Here is a tiny trained network, its code and every weight. The questions are about switching its units off for an input and a class, where a switched-off unit gives its printed mean instead of its output.

import numpy as np


def w(rows, s, z=0):
    codes = np.array(rows[::2]) - 128.0
    scale = np.full(codes.shape[1], s)
    scale[-1] = z or s
    return codes * scale


def f(y):
    return np.maximum(y, 0)


def log_softmax(a):
    a = a - a.max(-1, keepdims=True)
    return a - np.log(np.exp(a).sum(-1, keepdims=True))


def net(x, mask):
    res = np.array(x, float).reshape(1, 3) / 4 @ E
    y = f(res @ A[0][:, :-1].T + A[0][:, -1])
    res = res + np.where(mask, y, B[0][:, -1]) @ B[0][:, :-1]
    return log_softmax(res[-1] @ U[:, :-1].T + U[:, -1])


A, B = {}, {}
E = w([
[128,10,188,108,17],'x0',
[110,238,216,6,115],'x1',
[19,76,1,32,100],'x2',
],0.0075)
A[0] = w([
[149,36,221,110,1,99],'neuron 1',
[130,141,161,70,80,181],'neuron 2',
[81,168,190,83,99,103],'neuron 3',
[103,67,91,231,176,66],'neuron 4',
[116,91,228,166,140,143],'neuron 5',
[90,108,64,98,147,93],'neuron 6',
[104,239,65,161,247,154],'neuron 7',
[173,171,173,185,159,192],'neuron 8',
[36,116,67,52,124,140],'neuron 9',
[138,76,59,229,120,138],'neuron 10',
[94,135,89,86,120,99],'neuron 11',
[110,163,138,114,131,254],'neuron 12',
[88,61,163,157,54,93],'neuron 13',
[94,136,59,97,140,95],'neuron 14',
[170,153,231,200,164,66],'neuron 15',
[93,217,199,22,126,100],'neuron 16',
[85,101,85,73,120,125],'neuron 17',
[135,92,90,68,120,84],'neuron 18',
[138,218,53,154,228,64],'neuron 19',
],0.0092,0.0078)
B[0] = w([
[69,111,231,39,139,204],'neuron 1',
[166,45,106,131,159,189],'neuron 2',
[168,150,137,129,200,174],'neuron 3',
[236,178,139,97,206,180],'neuron 4',
[136,135,128,142,68,177],'neuron 5',
[167,175,138,122,89,175],'neuron 6',
[71,53,211,64,119,250],'neuron 7',
[166,100,80,149,10,217],'neuron 8',
[187,139,145,163,31,226],'neuron 9',
[230,95,106,140,196,209],'neuron 10',
[143,170,135,134,103,165],'neuron 11',
[170,11,75,167,96,223],'neuron 12',
[110,104,181,73,160,171],'neuron 13',
[143,169,151,134,86,175],'neuron 14',
[171,249,151,120,66,192],'neuron 15',
[217,167,102,143,233,223],'neuron 16',
[161,150,138,130,67,188],'neuron 17',
[132,190,185,133,119,156],'neuron 18',
[62,140,238,54,168,200],'neuron 19',
],0.017,0.011)
U = w([
[62,77,191,68,111,116],'0',
[142,211,124,167,2,81],'1',
[188,132,96,151,221,89],'2',
[96,2,74,180,70,254],'3',
[44,193,92,168,119,81],'4',
],0.0074,0.006)

Each question gives the input, the list of numbers given to net, and the class t.
The units are the neurons (one row each of A and B). Each row of codes is followed by its name. A weight is (code - 128) times the scale printed after its matrix; where a second scale follows, it is the last column's (A, B and U).
mask holds one flag per neuron, in row order. A switched-off neuron (its flag False) gives its mean, the last column of its row in B, instead of its output. The means were averaged over made-up inputs and are rounded, as every weight is.
A unit's drop is (log p(t) with every unit on - log p(t) with that unit switched off) / (log p(t) with every unit on - log p(t) with every unit switched off).
The circuit of an input: a set's keep is (log p(t) with only the set's units on - log p(t) with every unit switched off) / (log p(t) with every unit on - log p(t) with every unit switched off). Starting from the 12 units with the biggest drops (on a tie, the unit counted first), units are removed one at a time, each time the one whose removal leaves the highest keep (on an exact tie, the one counted first), for as long as the keep stays at least 0.8.
units of the circuit, in order: the units of the circuit, biggest drop first
most important unit: the unit with the biggest drop
top k neurons: the k neurons with the biggest drops, biggest first
drop of u: that unit's drop, to one decimal
input [-5,7,4], class 2: top 3 neurons : [neuron 16; neuron 1; neuron 3]
input [3,3,-2], class 3: top 2 neurons : [neuron 19; neuron 7]
input [6,-4,1], class 0: units of the circuit, in order : [neuron 1]
input [-4,5,2], class 2: top 2 neurons : [neuron 16; neuron 1]
input [-6,5,-5], class 0: top 4 neurons : [neuron 7; neuron 19; neuron 9; neuron 10]
input [2,-8,-6], class 2: top 2 neurons : [neuron 10; neuron 4]
input [-6,5,-6], class 0: top 3 neurons : [neuron 7; neuron 19; neuron 9]
input [-7,-4,-3], class 0: top 2 neurons : [neuron 7; neuron 19]
input [4,-5,-4], class 2: top 3 neurons : [neuron 7; neuron 10; neuron 4]
input [4,-8,-3], class 2: top 2 neurons : [neuron 10; neuron 4]
input [0,3,-2], class 3: top 2 neurons : [neuron 4; neuron 10]
input [-7,-2,-8], class 1: top 4 neurons : [neuron 15; neuron 8; neuron 1; neuron 13]
input [-3,5,-4], class 2: top 2 neurons : [neuron 16; neuron 9]
input [8,-7,-2], class 0: most important unit : neuron 1
input [3,4,5], class 1: top 4 neurons : [neuron 9; neuron 7; neuron 10; neuron 17]
input [0,-2,1], class 3: units of the circuit, in order : [neuron 15; neuron 19]
input [-3,6,-3], class 2: drop of neuron 8 : 0.0
input [-5,5,7], class 1: drop of neuron 14 : 0.1
input [4,5,7], class 1: drop of neuron 9 : 0.4
input [-7,4,-6], class 0: units of the circuit, in order : [neuron 7]
